In the rows, zero is written as 128.
Each row of numbers stands for one element and depends on some of the facts below. Use the named rows to name the rest.

How the elements are related:
z_50 troklopa:b gugeges:877 fufe:studu
z_341 troklopa:a gugeges:995 fufe:maro
z_514 troklopa:c gugeges:995 fufe:stusor
z_998 troklopa:a gugeges:109 stelis:z_948,z_416,z_750,z_235,z_730,z_237 fufe:gegrare
z_948 troklopa:b gugeges:109 fufe:stusor
z_750 troklopa:a gugeges:995 fufe:maro
z_675 troklopa:a gugeges:242 fufe:maro
z_452 troklopa:e gugeges:995 stelis:z_115,z_935 fufe:gegrare
z_700 troklopa:a gugeges:995 stelis:z_636,z_900,z_896,z_983,z_294 fufe:gegrare
z_289 troklopa:a gugeges:801 fufe:studu
z_244 troklopa:b gugeges:109 stelis:z_866,z_510 fufe:maro
z_276 troklopa:d gugeges:109 fufe:stusor
z_808 troklopa:c gugeges:109 fufe:gegrare
z_632 troklopa:f gugeges:801 fufe:maro
z_270 troklopa:a gugeges:242 fufe:maro
z_991 troklopa:a gugeges:242 fufe:stusor
z_993 troklopa:d gugeges:242 fufe:studu
z_891 troklopa:a gugeges:877 stelis:z_16,z_243 fufe:maro
z_522 troklopa:a gugeges:877 fufe:maro
z_589 troklopa:e gugeges:109 fufe:studu
z_974 troklopa:b gugeges:801 fufe:maro
z_17 troklopa:b gugeges:995 fufe:gegrare
z_850 troklopa:a gugeges:109 stelis:z_289,z_741 fufe:studu
z_103 troklopa:b gugeges:995 fufe:gegrare
z_616 troklopa:a gugeges:995 fufe:maro
z_290 troklopa:a gugeges:801 fufe:maro
z_710 troklopa:b gugeges:995 fufe:studu
z_434 troklopa:a gugeges:801 fufe:stusor
z_801 troklopa:a gugeges:801 fufe:studu
z_304 troklopa:a gugeges:109 fufe:maro
z_284 troklopa:a gugeges:801 fufe:gegrare
z_837 troklopa:a gugeges:109 fufe:gegrare
z_986 troklopa:a gugeges:109 fufe:maro
z_777 troklopa:b gugeges:109 fufe:gegrare
z_373 troklopa:e gugeges:109 stelis:z_413,z_506,z_341 fufe:maro
z_900 troklopa:a gugeges:801 fufe:maro
z_560 troklopa:f gugeges:995 fufe:maro
z_170 troklopa:a gugeges:801 fufe:maro
z_704 troklopa:f gugeges:109 fufe:stusor
z_479 troklopa:a gugeges:801 stelis:z_208,z_66,z_103 fufe:maro
z_923 troklopa:c gugeges:242 stelis:z_801 fufe:maro
z_142 troklopa:a gugeges:877 fufe:maro
z_5 troklopa:b gugeges:109 fufe:gegrare
z_505 troklopa:e gugeges:877 stelis:z_674,z_95,z_589 fufe:studu
z_718 troklopa:c gugeges:995 stelis:z_948 fufe:studu
z_730 troklopa:b gugeges:995 fufe:gegrare
z_352 troklopa:b gugeges:877 fufe:studu
z_164 troklopa:e gugeges:801 stelis:z_710,z_450,z_5,z_276 fufe:maro
z_450 troklopa:c gugeges:801 fufe:maro
z_465 troklopa:a gugeges:109 fufe:stusor
z_969 troklopa:f gugeges:877 stelis:z_170 fufe:stusor
z_84 troklopa:a gugeges:801 fufe:gegrare
z_736 troklopa:f gugeges:877 fufe:maro
z_294 troklopa:a gugeges:995 fufe:maro
z_528 troklopa:b gugeges:877 fufe:maro
z_983 troklopa:b gugeges:242 fufe:maro
z_274 troklopa:b gugeges:801 fufe:maro
z_866 troklopa:e gugeges:877 fufe:maro
z_400 troklopa:a gugeges:801 fufe:maro
z_119 troklopa:d gugeges:995 fufe:maro
z_674 troklopa:c gugeges:109 fufe:stusor
z_920 troklopa:c gugeges:877 fufe:maro
z_225 troklopa:f gugeges:877 fufe:gegrare
z_319 troklopa:a gugeges:801 fufe:maro
z_390 troklopa:a gugeges:801 stelis:z_274,z_636,z_93,z_319,z_730,z_528 fufe:maro
z_789 troklopa:e gugeges:801 fufe:maro
z_369 troklopa:c gugeges:801 fufe:maro
z_707 troklopa:a gugeges:995 fufe:gegrare
z_967 troklopa:c gugeges:242 fufe:maro
z_212 troklopa:e gugeges:242 fufe:maro
z_896 troklopa:a gugeges:995 fufe:maro
z_894 troklopa:c gugeges:109 stelis:z_900,z_755 fufe:gegrare
z_16 troklopa:c gugeges:242 fufe:gegrare
z_151 troklopa:d gugeges:801 stelis:z_982 fufe:gegrare
z_752 troklopa:d gugeges:995 stelis:z_43,z_199,z_294,z_225 fufe:gegrare
z_593 troklopa:a gugeges:877 stelis:z_13,z_920,z_525,z_764 fufe:maro
z_638 troklopa:a gugeges:995 fufe:studu
z_875 troklopa:c gugeges:877 fufe:gegrare
z_208 troklopa:d gugeges:877 fufe:gegrare
z_579 troklopa:a gugeges:995 fufe:maro
z_413 troklopa:c gugeges:242 fufe:gegrare
z_498 troklopa:a gugeges:801 stelis:z_497,z_270,z_434 fufe:gegrare
z_764 troklopa:b gugeges:242 fufe:studu
z_981 troklopa:c gugeges:801 fufe:stusor
z_497 troklopa:c gugeges:877 fufe:stusor
z_701 troklopa:f gugeges:801 fufe:gegrare
z_971 troklopa:b gugeges:109 stelis:z_674,z_450,z_632,z_859,z_50 fufe:maro
z_538 troklopa:a gugeges:801 stelis:z_636,z_139 fufe:maro
z_135 troklopa:b gugeges:995 fufe:studu
z_115 troklopa:b gugeges:995 fufe:gegrare
z_924 troklopa:c gugeges:877 fufe:maro
z_13 troklopa:a gugeges:801 fufe:maro
z_318 troklopa:a gugeges:801 fufe:stusor
z_864 troklopa:e gugeges:242 fufe:maro
z_587 troklopa:a gugeges:995 stelis:z_168,z_948,z_294,z_974 fufe:maro
z_416 troklopa:d gugeges:801 fufe:maro
z_237 troklopa:a gugeges:877 fufe:maro
z_95 troklopa:d gugeges:801 fufe:stusor
z_955 troklopa:e gugeges:242 stelis:z_212 fufe:gegrare
z_235 troklopa:d gugeges:242 fufe:maro
z_308 troklopa:a gugeges:995 stelis:z_168,z_416,z_974,z_290 fufe:gegrare
z_510 troklopa:f gugeges:801 fufe:maro
z_636 troklopa:a gugeges:801 fufe:gegrare
z_62 troklopa:a gugeges:801 fufe:gegrare
z_962 troklopa:a gugeges:995 stelis:z_208,z_525,z_465,z_868 fufe:studu
z_299 troklopa:f gugeges:995 stelis:z_983,z_319,z_522,z_616 fufe:studu
z_174 troklopa:a gugeges:995 fufe:maro
z_506 troklopa:a gugeges:877 fufe:gegrare
z_741 troklopa:a gugeges:242 fufe:gegrare
z_168 troklopa:c gugeges:801 fufe:stusor
z_93 troklopa:a gugeges:109 fufe:studu
z_271 troklopa:b gugeges:995 stelis:z_993 fufe:maro
z_139 troklopa:e gugeges:801 fufe:maro
z_868 troklopa:b gugeges:995 fufe:stusor
z_755 troklopa:c gugeges:877 fufe:stusor
z_483 troklopa:b gugeges:242 stelis:z_416,z_935,z_212 fufe:gegrare
z_518 troklopa:b gugeges:801 fufe:gegrare
z_79 troklopa:b gugeges:242 fufe:gegrare
z_982 troklopa:c gugeges:242 fufe:stusor
z_525 troklopa:a gugeges:995 fufe:gegrare
z_214 troklopa:a gugeges:877 fufe:studu
z_199 troklopa:b gugeges:995 fufe:maro
z_66 troklopa:a gugeges:242 fufe:maro
z_43 troklopa:f gugeges:877 fufe:maro
z_599 troklopa:a gugeges:995 fufe:maro
z_140 troklopa:f gugeges:995 stelis:z_777,z_319,z_967,z_638 fufe:maro
z_859 troklopa:b gugeges:995 fufe:stusor
z_886 troklopa:d gugeges:242 fufe:maro
z_935 troklopa:a gugeges:801 fufe:maro
z_552 troklopa:a gugeges:109 stelis:z_416,z_5,z_886 fufe:studu
z_954 troklopa:d gugeges:242 stelis:z_142,z_50,z_304,z_84 fufe:studu
z_243 troklopa:a gugeges:801 fufe:maro
z_323 troklopa:a gugeges:995 stelis:z_174,z_579,z_736,z_514 fufe:gegrare
z_749 troklopa:f gugeges:877 stelis:z_243,z_210 fufe:maro
z_526 troklopa:c gugeges:801 stelis:z_62,z_528,z_352 fufe:stusor
z_210 troklopa:b gugeges:242 fufe:studu

Named rows:
[133  70 108 149 100 118 168 108 119 122 122 206 154 118 158 106 127 121
 141  90 141 113 118 133 110  98 176 131 124  76 123] : z_981
[143  96 144  20  63 121 135 127 105 141  88 137 108 109 146 124 160 130
 145 136 134 100 157 163 120  94 142 133 100  79 118] : z_276
[128 136 148 171 155 120 118 136 148 136 125 113 134 126 127 111 141 112
 127 131 134 118 108 124 127 129 120 129 146 127 137] : z_700
[154 136 129  22 117 140  84 120 133 127 157  72  92 109 100 149 155 113
 121 157 117 107 143 136 147 142  99 126 137 145 132] : z_373
[114 131 139 141 149 122 134 135 126 127 144 126 133 123 134 136 143 133
 127 128 128 150 119 121 130 131 130 126 134 132 127] : z_506
[142 119 112 161 119 127 170 156 116 123  74 135 118 146 132 114 121 161
 127 127 116 132 143 116 110  67 105 125 122 116 122] : z_50
[134 132 141 160 158 134 131 133 155 128 129 108 132 138 105 109 121 117
 124 118 131 141 103 123 129 152 117 130 146 161 140] : z_390
[118 151 141 165 154 136 122 136 137 126 138 120 123 132 120 123 130 140
 124 138 127 150 115 119 124 144 100 126 132 158 122] : z_528
[137  84 121 126 113 121 170 109 104 120 122 189 150  94 180 110 146 142
 138 110 137  97 135 123  92  90 190 129 106  65 117] : z_674
[116 151 137 133 143 132 148 128 131 135 137 138 135 146 110 139 107 139
 124 118 126 151 109 122 137 143 115 126 121 156 130] : z_935
[116 155 143 134 149 132 133 133 134 142 123 132 131 154 106 138 108 142
 122 123 125 153 108 124 139 144  93 126 125 161 127] : z_974
[125 153 146 136 156 118 135 125 133 149 108 115 139 143 115 125 133 116
 123 120 133 118 108 131 135 120 121 126 140 122 141] : z_308
[123 145 134 149 161 133 148 136 127 125 147 115 132 119 123 131 127 143
 122 134 121 142 127 106 126 147 140 127 121 142 129] : z_142
[129  84 109 165  98 112 150 110 113 118 113 194 154  97 176 113 138 120
 141 104 139 100 130 133 107  85 165 131 119  59 119] : z_514
[140 147 136  41  84 152  79 126 152 141 173 117  93 113  95 128 131 121
 122 147 115 131 132 141 153 159  81 127 130 161 122] : z_139
[120 133 136 138 141 130 156 142 135 143 157 138 133 125 117 129 130 141
 126 119 121 153 112 107 136 144 138 128 128 135 127] : z_84
[133 118 111 174 121 120 141 151 115 108  67 131 113 162 138 125 118 144
 130 121 124 134 142 130 109  59  96 124 141 120 118] : z_210
[121 153 146  45  97 144  86 109 128 131 125 106 113 136 116 147 106 118
 128 149 131 114 162 143 138 177 156 128 118 141 126] : z_235

Rows to name:
No name comes twice in this set of rows, the named rows included.
[135 119 136 152 102 106 181 155 118 155  82 158 124 119 136 114 167 145
 137 118 125 124 126 132 118  68 117 129 132  66 115] | z_859
[115 120 122  40  87 131  85 119 116 132 168 113 118 116 137 156 131 112
 136 150 133 131 151 146 150 167 134 132 110 138 128] | z_208
[144 155 136  20  93 128  81 119 135 155 153 100  99 120 102 145 150 114
 124 150 119  97 135 146 162 132  93 127 145 120 132] | z_452
[130 100 134 155 105  98 157 143 116 127  79 157 121 136 141 121 153 138
 138 110 139 132 126 136 114  62 134 126 145  74 112] | z_991
[125 150 150 120 153 111 139 131 134 140 109 102 125 148 113 142 134 130
 123 120 132 128 116 121 132 122 131 124 155 124 133] | z_483
[117 157 157 152 143 118 119 136 134 149 118 139 132 125 125 128 139 136
 126 136 128 137 109 124 132 133  97 127 131 129 123] | z_730
[134 115 157 124 116 109 156 139 103 143  54 166 118 137 147 124 157 147
 139 118 137 127 106 149 110  53  96 127 133  88 111] | z_948
[142 107  99 170 122 133 135 101 119 106  73 174 154 143 168 101  87 122
 130 107 136  79 136 134  97  82 149 128 115  95 141] | z_718
[133 138 160 111 171 120 141 125 132 137 107 108 133 140 124 126 138 124
 124 122 137 119 109 133 125 131 136 128 145 131 138] | z_998
[115 115  95 149 155 140 125  95 120  97 178 144 158 116 155 146 111 117
 125 126 133 127 129 112 120 164 166 129 114 135 131] | z_920
[133 120 130  38  85 136 104 124 138 139 161 108 116 125 112 127 129 105
 133 135 129 121 145 142 157 169 146 134 121 138 138] | z_151

The same elements again, as new rows of numbers:
Some elements and their rows:
[117 123 189 173 158 204 154 114 103 136 141 131 132  55  98  96 148  54
   8 161  96  59 135 137 174 104 121 109  91 111  86  92 118] : z_736
[169 117 180 162 103 140 100 143  99 158 129 117 126 123 135 121 113 141
 119 139 166  99 179 167 142 119 107 112 148 119  81  98 137] : z_528
[159 154 186 127 134 176 196 134 109 106 138 140 129 104  87  86 137 112
  10 130  88 124 131 131 163 118 114  99 133 151  89 128 134] : z_920
[159 133 167 174 108 143 100 144 121 167 118 110 138 111 143 153 117 143
 109 131 170  92 162 175 132 114 108 124 157 108  80  91 130] : z_983
[112 149  90 149 100 139 105 176  91 125 149 144 112  84 167 126 131 137
 179 148 124 147 113 122 102 109 141 148  85 137  99 120 117] : z_518
[ 88 181 156 100 160 184 119 108 154 140 121 132 117 136 126  85 123 100
  64 139  68 169 121 153 136 128 109 133  84 191 109 166 114] : z_168
[168 124 159 153 115 117 150 146 110 135 133 134 131 131 141 120 138 143
 131 168 154 148 154 142 111 121 130 152 175 115 103 108 139] : z_986
[122 123  90 155 116 106  81 146  83  94 150 138 156 130 155 137 105 172
 203 130 124 142  70 153 111 128 117 158 120 168 124 121 129] : z_700
[126 148  86 131  97 116 125 168  77 107 152 131 112 107 155 134 120 159
 173 147 134 169 109 135 111 107 131 154 100 142 131 136 119] : z_837
[129 139  87 142 118 114 126 174  62  89 159 145 143 101 161 118 126 151
 192 145 126 160  78 123 104 108 136 159 116 145 123 129 123] : z_323
[152 162 167 171 148 179 151 102 141 117 119 113 146  97 106 120 125 134
  13 130 109  93 129 162 173 114 112 119 147 168 100 144 137] : z_967
[167 125 161 171  95 130 105 137 142 138 100 128 112 153 158 134 140 145
 143 148 156 126 176 175 142 130 133 146 178 152  82 120 140] : z_319
[128 143  83 134  97 132 120 178  88 111 154 139 106 104 164 129 133 148
 179 149 119 169 109 134 117 107 138 158 105 158 116 134 115] : z_284
[170 125 155 153 106 124 152 162 112 131 123 135 125 139 148 112 145 131
 132 166 148 152 162 145 142 109 148 150 175 118  82 105 140] : z_579
[134 145 103 143  89 135  96 172  62 133 152 120 118  94 137 144 103 139
 159 125 145 114 135 144 140 106 120 118  74 139 109 126 130] : z_352
[147 113 158 172 143 137 159 124 106 115 144 145 159  91 132 112 148 116
 109 167 136 116 118 131 103 129 123 160 160 111  93  87 126] : z_373
[131 156  98 141  94 125 124 195  70 142 158 117 122  79 152 163 112 133
 139 128 150 133 123 135 131  97 134 127  76 118 119 123 114] : z_210
[164 120 152 154 116 116 152 166 117 133 129 142 132 138 147 105 145 132
 140 167 150 151 156 148 121 114 143 160 176 122  90 100 148] : z_599

Name these rows:
No name comes twice in this set of rows, the named rows included.
[163 140 175 144 161 175 176 108 117 115 149 129 155  99  94  85 124 127
  25 140  95 115 131 129 165 126 105 109 131 149 101 135 145] | z_924
[105 191 156 145 176 194 154 116 129  92 137 141 126 101 136  77 138 119
  69 143  72 157 103 130 126 116 128 145  96 185 104 163 106] | z_981
[106 116 191 160 164 199 127  94 118 149 134 126 140  71  98 101 142  48
  18 147  96  57 133 150 172 117 103 104  83 121  82  87 123] | z_43
[110 155 110 170  94 137  78 167  82 123 140 123  98  99 160 147 110 144
 164 131 144 131 119 153 119 103 130 135  85 155 111 123 121] | z_777
[127 135  78 162  96 115  93 175  87 111 125 127 112 125 159 153 119 146
 173 136 132 135 126 152 145 106 134 140  98 162 115 145 146] | z_638
[ 91 106 181 225 193 190 123  89 136 107 134 147 167  64 109  95 150  63
  47 164  85  43  93 147 137 132 127 146 119 137  84  88 127] | z_140
[139 127 159 109 123 133 141 139 123 182 130 114 136 115 122 118 132  94
  81 160 137 133 153 156 149 112 109 131 137  94 103  94 119] | z_212
[ 79 162 181 163 188 221 138  95  68 102 162 133 144  53 119  84 133  57
  56 149  87  87  88 136 138 102 111 109  45 128 117 103  90] | z_969
[ 97 136  91 107 104 126  97 171  97 173 146 121  97  89 160 120  99 129
 156 159 126 167 142 124 116  99 128 147  61 122 124 127 124] | z_5
[186 116 143 140 124 127 153 138  88 155 146 118 132 108 148  99 117 153
 129 179 164 138 192 128 154  99 127 128 161 100 116 112 146] | z_142
[ 96 124 168 186 167 199 148 112 145 129 119 150 118  60 121 100 172  39
  25 180  80  67 129 132 148 107 140 136 104 125  60 100 115] | z_510
[195 110 160 142 117 117 159 143  78 123 160 134 168 124 133 105 126 155
 140 150 157 128 138 134 129 125 110 135 168  97 106  95 135] | z_891

